(in the rows, 128 means zero)
[110 157 149  39 102 150 141  91 116 151  96  82 153 131 147 167 155 134
 168 124  62  76 131 115 131 114 120 134 134 143 109 154  88 135 137 139
 164 122 130 124 160 124 123 122 143 124 125 139 128   4 169 128]  2
[151 118 166 179 120 128 127 113 155 135  56 139 153 107 150  87 122 137
 109 114 106 200 117 126 181 140 140 183 173  82 108  76 131 180 105 152
 100 152 105  99  87 144 129 132 130 131 155 152  78 130 156 141]  0
[153  98 122 146 133 141 100 117 132 134 106 142 122 144 125  88 128 131
 123 135 156 129 142 157 156 125 129 123 151 120 112 116 127 130 103 112
 149 134 136  98 104 121 136 127 137 133 138 117 110 180 145 154]  2
[119 172 150 197 129 127 109 125 149  82 112 104 115 144 142 117 178  86
 145 134 128 172  70 121  76 139 123 150 112 131 126 162 152 150 115 121
 120 120 110 161  97 160 140 142 118 175 100 156 126 151 132 117]  9
[127 153 143 119 123  95 145 120 140  93  93 142 123 104 126 175 145  96
 114 109 125 151 184 110 143 156  94 137 121 147 106 135  83 162 134 136
  55 152  86 176 144 132 140 120 158 135 103 146  58  75 153 109]  2
[113 120 154 192 127  93 118 177 144 103 122 123 113  88 132 163 138 131
 131 143 102 147  84 123  98 158  56 154 179  98  29 132 127 127 131  82
  99 162  68 185 103 119 149 100 131 115 126 159 116 117 178 154]  8
[140  98 121 141 110 124 120 130 137 125  94 146 120 137 120 113 127 136
 112 144 154 132 127 146 151 120 115 121 150 133 116 116 130 133 105 139
 115 128 127  91 113  98 146 119 131 113 144 116 126 156 133 149]  3
[126 144 142 162 132 156 124 131 173 167 187 147 158 180 133 115 137 161
  98  95 118 116 110 150 104 177  95 130  99 169 116 119 123 150 127 133
 139 133 133  52 105 143 161  32 128 119  99 148 126  88 141 133]  4
[152 154 132 155 102 151 128 131 113 144 152 126 153 151 129 104  89 134
 118 156  94 143 108 117 173 183 123 116  91 147 111 149 160 123 115 151
 118 147 130 118 105 148 177  91 102  97  93 115 152 135 128 126]  4
[124 186  82 187  83 142 131 161 140  96  95 153 111 126 148 125 140 160
 110 180  88 117 135 111 104 160 139 166 169 117  82  93  77 136 130 129
  88 112 133  34 102  85 126 120 140 112 139 191 137  91 158 154]  6
[145 172 144 121 138 118 133  52 128 143 148 143  92 158 118 149 101 173
 105 118 179 160  95 121 141 139 123 148 111 146 111 145 162 127 116 137
 121  93 120 115 135 151 131 125 122 123 118 143 119 129 106 101]  9
[150  97 138 148 156 155 106  98 119 155 144 113 133 154 141  72 150 122
 121 137 111 108 152 116 142 134 146 111 160  91 192 116 134 162 117  91
 163 128 156 113 100 131 119  89 123 150  83 148 150  98 102 168]  7
[126 106 140 168 130 153  73 120 136 130  75 112 149 121 143  98 128 141
 122 139 142 126 166 157 160 124  95 140 179  77 105 106  99 121  98  97
 165 140  56  42 129 122 143 134 119 119 156 138 104 120 178 156]  0
[124 115  97  96  98 167 103 127 135 129 149 142 151 112 128 159 132 181
 132 130  79  87 100 106 169 153 155 148 156 163 116 118 105 123 142 112
 109 110 172  82 112 125 109  64 132  61 110 156 147  52 136 141]  8
[151 176 160 146 101 116 108  81 142 159 124 129 153 123 126 109 106  91
 114  98 139 143 168 126 122 117 117 147 139 124 136 129 150 139 137 133
 125 141 150 103 129 136 103 150 120 130 123 136 103 112 105 117]  0
[122 157 129 126 126 130 137 110 119 141 145 123 126 128 137 133 133 147
 133 140 114 112 116 118 128 133 119  96 130 142 102 124 141 138 142 149
 128 132  97 143 115 136 137 125 129 122 123 157 160 122 125 136]  9
[132 120 128 150 113 134 113 115 135 136 111 140 128 137 130  99 136 110
 125 133 151 121 124 128 121 116 126 138 152 130 129 113 131 123 116 128
 123 134 165 109 115 120 150 135 123 136 129 110 126 126 132 152]  3
[134 128  99 167 170 164 134 135 147 140 164 159 144 133 119 157 106 184
 122 110 164 119 114 119 170 170 175 103 164 136 163 149 174 128 118 138
 106 127 151 160 133 141 135 145 129 103 116 143 133 107 104 162]  8
[131 157 146 116 126 153 120 141 135 144 138 163 151 156 133 112 155 139
 155 116 122 125 122 112 110 128 117 148 137 131 125 131 123 183 130 123
 172 160 115 105 102 120 128  76 153 150 110 129 106 115 118 150]  6
[120 126 138 185 167 157 130 164 127 151 138 141 155 177 145 101 110 140
 127 106 143 120 147 139 123 188 103 158 114 117 134 118 132 115 133  93
 118 144 147  53 131 184 129 122 136 183 125 174 131 166 176 119]  0
[122 136 137 111 129 136 134 114 116 144 137 121 115 130 130 136 133 145
 125 132 109 123 128 125 134 131 118 101 132 120  99 115 137 141 128 125
 137 134 109 152 125 143 117 110 136 124 121 134 150 101 131 143]  7
[142 130 123 120 116 150 136 156 136 154  46 116 133 136 123  92 126 137
 134 147  95 168 106 123 127 150 118 151 130  89 150 155 127 156  99 135
  83  84 119 129 148 124 104 157  90 136 159 146 205 192 112 133]  1
[ 88  56 106  81  88  72 134 170 137  91 154 156 144  94 123 166 188 146
 147 104 116 124 149 135  89 132 147 183 190 172  87 116  84 153 142 111
 100 130 159 137  90  82 119  81 167 172 100 129  74  43 143 133]  9
[132 104 130 140 133 136 115 119 121 131 124 138 124 130 116 107 126 121
 124 130 143 124 127 149 150 122 117 117 137 127 113 129 134 137 110 140
 148 127 132 118 106 123 135 123 122 108 114 102 117 155 136 144]  2
[113 151 135 138 128 125 144 108 118 128 143 121 122 135 130 156 135 139
 125 134 110 126 123 123 146 128 128  98 116 143 111 119 133 136 131 152
 128 133 108 138 106 136 133 127 143 119 133 133 147 115 123 136]  3
[113 150 134 142 129 125 139 119 131 136 148 123 116 131 134 157 112 155
 130 140 101 118 113 124 140 139 107 100 130 156 106 125 137 138 132 141
 105 131  94 156 116 127 132 121 129 100 127 135 148 110 134 136]  4
[136 111 117 127 109 153 123 111 122 152 107 139 136 135 118  93  99 129
 116 145 132 133 135 135 141 135 120 125 145 114 126 109 134 130 113 142
 101 125 144  81 114 136 155 139 108 115 127 100 144 157 137 148]  1
[117 142 134 148 132 127 127 118 114 140 130 114 122 132 134 169 120 152
 135 141 102 117 118 118 140 136 114  86 132 138 111 109 139 139 125 146
 127 140 109 135 111 130 140 122 137 114 134 142 164 106 123 147]  3
[107 157 138 153 124 134 130 109 119 139 141 131 128 137 144 130 133 147
 136 130 115 124 126 125 138 132 123 103 127 136 102 118 137 148 138 132
 127 138 107 145 116 152 132 121 130 119 118 147 150 115 124 142]  0
[129 130 128 114 134 111 131  97 155 107 178 107 129 139 101 121 177  89
 130 113 167  84 162 144 117  72 145 160 121 127 170 138 121 126 178 109
 160 125 141 113 163 109 160 168 119 167 123 158  59  68 140  92]  9
[ 91 118 164 169 103  78 138 157 137  99 105 169 134 131 130 169 108 103
 106 107 120 120 149 159 138 106 112 153 118 194 126 119 154 126 114 122
  72 110 135  79  63 150 128  96 150 106 146 106 106 150 142 136]  3
[117 154 109 121  87  89 146 132 124 117 129 151 126 134 159 165 121 112
 114 168  58  80 127  91 125  90 162 119 133 146 128 159 106 194 145 169
 152 103  99  87 122  61 114 123 145  99 125 193 138  97 138 109]  7
[126 186 133 207 147 143 112 153 138 133 102 132 131 122 102 141 111 125
 131 115  99 152 128 132 162 191  90 115 106 113 114 110 179 130 107 143
  64 131 106 107  69 184 118 128 116 109 109 185 152  95 129 165]  6
[129 134 104 120 104 135 110 114 121 142 109 152 125 145 127  87 127 133
 123 147 158 137 135 126 157 126 123 129 156 129  96 124 135 121 121 115
 132 131 154 119 109 136 141 123 122 139 119 106 130 166 135 160]  1
[118 157 134 131 123 124 138 110 110 145 117 117 113 134 138 159 134 133
 132 147 101 113 118 115 123 122 115  98 134 144  98 113 133 140 125 142
 119 130 102 152 104 133 138 135 138 131 136 144 160 111 126 146]  3
[146 127  99 160 150 123 126 111 151 148 179 141 123 169  97 127  97 139
 114 111 148 156 124 107 151 152 137 125  84  87 114 101 162 113 116 146
 115 116 162  91 145 154 132 143 111 125 134 137 148 119 108 113]  7
[124 152 112  74  84 150 159 116 123 124 120 147 104 134 102 105 112 115
  89 137 121 130 141 103 115 153 114 134  84 120  95 103 130 110  80 108
  66 121 141 126 108 152 104  95 112  93 172 104 133 142 162 131]  7
[ 99 118 138 151 127 151 131  94 132  93 167 102 133 132 121 142 126 151
 116 132 143 137 114 114 130 118 153 113 132 125 162 156 117 138 134  96
  99 110 163 180 152 137 146 129 109 109  93 107 148  55 115 144]  9
[138 162 133 165 115 164  89 119 118 106 117 150 108 149 154  94 129 153
 133 143 163 156  80 118 120 143 161 116 100 121 109 114 138 121 129  64
 160 135 154 106 128 160 150  75 141 125 105 147 146 111 156 138]  7
[133 144 136 132 123 139 133 126 116 139 133 121 122 130 137 137 117 144
 125 136 101 131 117 116 133 127 113  99 127 122 100 120 138 138 133 135
 145 135 115 139 132 139 122 110 129 110 121 136 151 115 128 136]  7
[128  91 122 126 114 144 127 108 139 129 144 150 136 145 113  77 129 131
 110 135 155 133 124 152 136 120 120 137 148 117 125 143 129 134 124 132
 110 129 162  92 128 116 140 127 121 128 127 112 117 161 133 138]  0
[124 149 136 142 130 124 123 126 125 141 149 134 118 128 130 155 105 152
 126 136 114 112 121 127 142 137 108 104 128 134 102 126 131 140 138 141
 130 151 101 134 119 126 125 114 137 115 128 148 139 117 140 140]  6
[116  92 122 136 132 136 127 129 128 110 136 153 131 133 116 117 137 134
 123 137 155 133 127 144 150 130 137 117 146 127 113 126 123 141 130 126
 129 144 165 108 118 115 135 114 143 127 104 115 104 149 136 151]  2
[140 147 111 141  99 138 174 156 138  91 101 142 144 129 152 171 127 125
  79 173 100 128 117 111  89 113 126 124 164 164  98 170  93 156 117 153
  59 106  50 125  73 124 135 135 153 129 137 132 129 141 149 130]  0
[126 111 141 121 112 146 112 116 122 122  95 141 121 134 134  68 141 117
 119 126 153 141 125 153 131 105 134 143 149 129 117 127 134 136 129 113
 117 124 147 129 119 128 143 131 121 133 132 112 125 161 143 147]  0
[134 120 116 142 107 133 139 145 129 118 137 154 130 132 132  83 107 132
 110 140 133 131 136 133 137 121 146 124 130 124 112 135 131 112 104 127
 106 128 160 130 126 122 150 134 123 107 142  95 124 180 144 160]  5
[152 155 123 153 151 159 105 112 124 139 168 120 115 142 131 163 117 144
 103 144 134 109 117 133 127 143 103  61 116 156 147 147 100 135 178 143
 125 122  90  99 149 121  97 103 135 137  83 197 175 129 109 109]  6
[117 156 140 140 126 130 135 104 114 136 137 124 118 133 136 148 124 135
 135 141 109 119 119 114 148 124 128  97 128 143 113 115 138 130 131 139
 114 136 115 140 108 135 135 134 140 120 137 139 155 110 132 145]  3
[ 77 197 135 200 101 135 168 140 113 117 198 143 167  72 134 202  78 157
 114 133  85 190 116  72 143 134 170  88 140 142  62 111 118 167 155 166
  82 169 159 137 130 143  96 164 139  86  73 142 106  89 134 148]  1
[117 158 134 140 134 139 134 123 117 142 138 114 118 132 132 163 123 151
 139 133 102 129 126 106 141 140 114  90 127 136 116 122 133 144 133 135
 121 134 101 144 117 144 124 116 126 115 117 147 152 122 128 151]  1
[122 114 119 130 158 149 145 122 139 146 113 133 138 135 117 118 124 133
 149 132 110  95 156 139 168 153 103 104 128 105 139 118 114 106 172 127
 101 150 139 122 173 115 141 156 125 131 128 172 139  93 131 156]  6
[167 173 136 141 125 164 137 113 117 149 145 150 155 111 157  92  93 135
 130 126 104 186  79  86 120 150 133 106 147 134 136 155 146 118 107 175
  86 117 126 131 103 147 137 119 113 125 116 126 154 121 118 141]  5
[106 119 133 237 132 111 178 142 150 115 141 150 168 125 129 115 111 107
 103 116 144 172 141 150 141 104 152  93 119  89 106 105 123 129 143 121
  89 148 153 134 131 166 142 194 131 149 130 156 103 123 139 154]  0
[134 102 129 154 120 162 122 126 137 119 133 133 121 140 125  85 133 142
 115 136 137 145 119 149 135 139 137 121 157 113 125 132 136 142 116 133
 125 130 160 113 138 113 133 124 123 124 106 111 131 134 134 153]  7
[135 131 115 147 149 168 150 105 162 116 228 121 156 153  88 156 133 155
  96 104 148 125 123 132 163 174 142  91 100 144 159 154 127 146 183 163
  90 121 126  91 128 144 137 126 134 126  75 193 143  57 115 115]  9
[115 138 130 119 137 131 140 125 115 142 141 124 119 130 139 158 121 150
 139 128 105  97 113 118 134 127 109  93 150 147 102 127 141 144 130 134
 114 126  97 167 118 143 119 122 140  97 125 140 163 125 132 143]  8
[154  85 144 100 123 179 149 126 116 138  49 128 159 145 145 108  93 146
 150 126 126 111 126 171 129 117  84  92 192 146 190 153 126 168 145 106
 105 127 112 183 150 131 147 120 153 133 127  92 153 112 144 119]  8
[125 158 132 124 124 122 133 124 116 137 150 118 123 130 140 138 118 146
 135 138  96 135 112 104 135 136 120 104 132 131  95 128 138 130 116 141
 115 125 109 158 109 138 127 109 123 120 126 128 161 109 130 147]  5
[122 105 136 160 108 151 103 105 128 130 102 133 134 134 142  61 139 124
 118 135 147 153 122 158 133 116 123 142 161 116 103 117 133 119 102 113
 140 128 142 111 115 136 164 126  93 129 133  96 115 158 135 162]  0
[112  89 115  71 117 121 152 135 102 179 134 116 163 145  95 168 129 111
 129 143  63 107 151 132 166 105 105  74 118 142  89 149 123  87 118 127
  61 103 160 142 137 137 146 115 116 160 125 147 182  56 112 167]  3
[136 114 117 122 125 138 110 111 128 141 113 138 117 142 121  97 128 125
 124 141 149 130 118 125 146 117 136 141 140 127 116 111 135 124 107 122
 131 122 145 103 102 134 140 124 110 128 127 100 120 166 146 144]  1
[160 148 135 104  76 143  98  90  88 166  73 111 132 114 167  84 115 104
 147 153  86 145 162 109 142  95  94 108 148 162 134 154 118 140 105 109
 107 114  87 143 140 132 155 110 114 118  93 123 119 129 148 127]  1
[141 117 138 141 139 134 122 126 131 108 105 126 125 130 137 129 122 136
 122 135 131 138 119 139 148 124 114 114 158 134 117 129 122 147 128 147
 129 140 134 109 119 117 153 126 134 124 133 126 110 142 147 140]  2
[144 115 124 158 117 132 118 136 124 145  97 137 130 135 131  95 119 119
 121 159 121 114 113 143 125 128 118 126 158 138 104 113 141 124 111 142
 130 138 158  92 100  92 158 123 117 125 132 109 143 154 141 147]  3
[139 131 111 143 140 118 124 154 132 157 129 149 155 137 138 146  89 130
 155 137 130  96 103 125  96 131 117 120 153 152 109 120 152 122 141 126
 113 128 140  70 144 115 160 143 118 126 123 148 154 101 142 104]  8
[135 147 197  46 122 119 140 148 137 119 121 117 158 107 103 112  87 134
  99  72 155 145 163 141 174 115  92 152 137 112 142 191 126 103 115 133
 127 155 159 109 141 127  40 115 156 119 189  81 109 141 177 134]  6
[132  96 141 210 142 142 115  71 147 140 136 135 148 123 130 119  61 125
 120 124 165 148 110 145  87 111 110 112 159 109 179  90 155 129 106 100
 121 145 177  71 122 138 132 164  98 114 138 107  85 137 126 123]  0
[125  49 128 113 121 155 179 106 103 122  92 112 136 143 145 129  85 126
 123 151 117 112 125 112 126 111  97 110 131  97 134 136 115 131 117 144
 115 133 101 122 152 122 178 166 122  82 131 106 106 151 164 149]  0
[ 79 134 125 112 116 150 125  98 109 115 127 122 138 119  96 165 133 140
 145 114  88 133 122 147 116 158  84 138 127 131 122 120 123 159 165 135
 181 126 167  85 119 111 132 113 101  89  78 127 111  95  90 135]  1
[123  97 118 118 123 157 116 137 121 135 102 130 130 128 132 121 126 156
 121 127 141 123 122 146 133 129 111 121 172 128 118 117 133 145 110 117
 116 117 119 132 136 144 141 131 116 105 133 122 150 153 125 154]  8
[194 104  92 113 128 110 142 153 128 174  79 192 114 144 139 103  77 152
 144 147 136 108 143  90 106 125 126 163 171 100 169 117 137 188 132 157
  69 132 137  74 142  82 129 167 185 153 141 194 117 167 145 116]  6
[119 125 109 158 144 164  75 119 174 110 177 130 142 141 106  73 171 118
 107  86 135 160 136 145 122 131 149 108 106 119 153 114 141 140 122 110
 113 127 205 109 130 152 143  95 117 133 111 131 125  90 119 145]  7
[115 150 141 136 130 134 138 109 118 135 143 128 122 135 133 138 125 148
 138 128 115 124 126 124 133 124 115  94 132 132 103 126 142 148 129 142
 128 141 104 138 112 136 126 129 138 110 131 139 139 127 128 147]  0
[124  95 125 144 100  90 113 104 151 108 145 123 128 127 102 133 102 124
  97 118 155 143 132 185 176 125 115 124 115 138 117 152 155 100 148 150
 133 125 142 121 126 124 119 148 141 105 126 113 109 158 134 107]  4
[154 142 135 150 133 178 144 116 143 118 176 131 123 141 127  90 167 151
 121 109 145 127  96 154 102 161 164 131 131 150 154 120 121 163 120 105
 122 109 124 100  62 175  92 134 145 118 108 145 157 160 108 142]  8
[121 100 133 132 128 131 113 117 128 120 114 129 109 136 115  91 139 132
 103 136 161 145 138 152 168 135 138 130 138 125 116 121 126 124 121 108
 117 122 142 122 111 129 130 113 114 124 113 100 137 174 137 157]  1
[117 146 145 153  98 159 117  91 124 176 101 144 129 135 148 112 104 141
 130 139 117 156  78 148  88  91 104 118 176 148  67  64 148 150 138 126
  98 121 136  91 116 138 149 123 100 145 144 147 141 108 144 136]  0
[141 124 140 141 119 144 116 129 133 138 116 154 111 118 131 107 109 148
 119 140 144 123 116 149 125 125 105 123 160 144 115 129 130 119 108 128
 102 138 137 108 127 114 136 116 117 111 138 114 121 159 137 165]  6
[110 157 136 131 129 127 144 118 123 135 138 122 116 133 128 163 117 148
 132 143 100 118 110 122 149 138 115 106 124 146 104 127 135 134 138 143
 113 131  98 160 121 132 132 126 127 113 124 143 146  97 133 133]  4
[108 152 146 133 127 143 140 103 113 140 139 118 128 140 139 134 131 143
 134 129 109 124 124 123 136 135 122 100 124 131  99 112 138 144 130 135
 133 144 104 144 110 149 138 118 123 118 128 139 143 108 133 149]  0
[136  98 137 124 116 141 121 123 122 118 127 145 116 125 135  80 131 143
 124 132 170 144 123 141 146 132 139 128 164 130 123 155 126 128 105 128
 131 126 156 122 131  98 140 118 123 112 121  96 122 158 141 161]  2
[143 113 141 144 125 141 119 126 133 144 111 148 127 142 124  94 104 133
 118 132 148 127 124 158 135 144 111 137 139 118 111 125 136 120 114 125
 128 143 138  95 112 128 141 132 123 129 134 114 130 167 136 161]  6
[124 111 130 146 112 145 103 134 127 110 112 138 127 124 132  96 135 137
 110 137 143 143 125 150 155 127 114 138 152 117 101 122 115 137 128 119
 132 138 112 111 103 137 141 113 131 124 116 124 119 145 148 161]  6
[146 142 109  94 168 104 163 103 126 164 132 152 144 130 126 123 114 139
 133 121 161 106 119 103 117 130 161 132 142 134 159 155 163 131 119 160
 135 129 185 108 118 106 125 181 159 144 115 135 117  93 128 123]  3
[103  86 147 117  71 144 167 119 112 116  58 105 127 144 151  96 163 141
  97 148  94 146 119 157 127 145 115 165 116 103  89  95 104 149 106 116
 154 123 103 117  94 150 120  76 121 111 144 117 124 180 149 144]  0
[119 143 128 124 126 125 135 106 117 137 132 115 122 133 129 142 126 154
 126 133 110 110 125 123 141 136 112  97 128 137 102 118 139 143 136 153
 134 128 103 142 112 133 134 118 128 106 122 148 157 117 123 139]  9
[121 155 137 138 134 138 123 118 117 146 146 144 122 127 133 134 110 153
 135 136 105 104 123 124 148 145 103  95 122 130 109 117 129 136 140 143
 127 153 101 132 110 142 125 102 143 107 122 143 154 119 137 147]  6
[133 113 131 135 116 164 106 121 125 135 109 132 126 140 128  72 139 116
 107 130 139 142 130 144 125 117 124 131 155  98 123 110 138 122 101 112
 147 124 161 112 119 147 133 116 106 144 135 106 132 149 128 165]  7
[113 169 128 122 126 128 139 107 116 146 134 118 118 132 123 165 122 143
 133 141 108 118 135 114 136 133 124  98 122 137 113 123 135 143 146 140
 127 132 111 142 128 135 125 131 128 118 114 139 149 116 120 135]  1
[119 145 133 124 125 130 138 111 108 140 130 131 119 129 135 146 128 143
 136 143 103 115 109 113 140 133 114 105 128 141 111 118 134 135 133 145
 128 135 111 143 104 131 144 115 135 114 135 135 157 114 125 138]  3
[142 154 117 121 115 108 157 102 121 141 176 121 122 153 126 136 126 148
 110 120 118 138 127  90 132 198 134 123  99 154 110 139 158 129 105 173
  95 135 159 163  92 157 107  94 136 131  95 127 149 142 103 120]  9
[141  95 121 176 113 114 108 142 121  96  82 136  93 110 158  51 140 122
 155 156 118 119 132 148  85 109  65 147 177 146  88  96 139 114 131 109
 109 137 140  81 108  99 184 139 131  97 125 127  97 221 158 154]  9
[137 107 139 141 109 142 119 129 137 124 110 130 118 129 127  74 121 122
 101 140 140 138 128 138 147 131 122 145 144 132 122 118 130 123 112 115
 113 129 135 125 111 103 130 106 108  97 132  97 119 166 149 149]  4
[131 159 125 158 107 130 147 146 159  89 196 137 161 161 127  98 122 138
  91 101 113 190 104 102 151 141 130 114 107 105 117 157 124 141 122 158
  98 118 171 101  95 155 162  94 120 122 145 143 152 104 126 164]  5
[139 102 133 168 120 135 130 135 127 141 122 144 131 138 141 105 116 139
 126 138 155 129 122 141 154 132 134 106 155 137 118 111 146 116 121 144
 116 149 146 109 115 128 156 138 139 135 134 123 139 157 141 162]  3
[117 147 138 131 135 127 127 116 125 138 148 132 122 136 134 133 135 131
 130 126 112  96 116 130 133 129 103 111 143 134 103 127 130 147 135 121
 141 132  95 151 109 139 129 110 130 105 128 141 152 127 133 139]  8
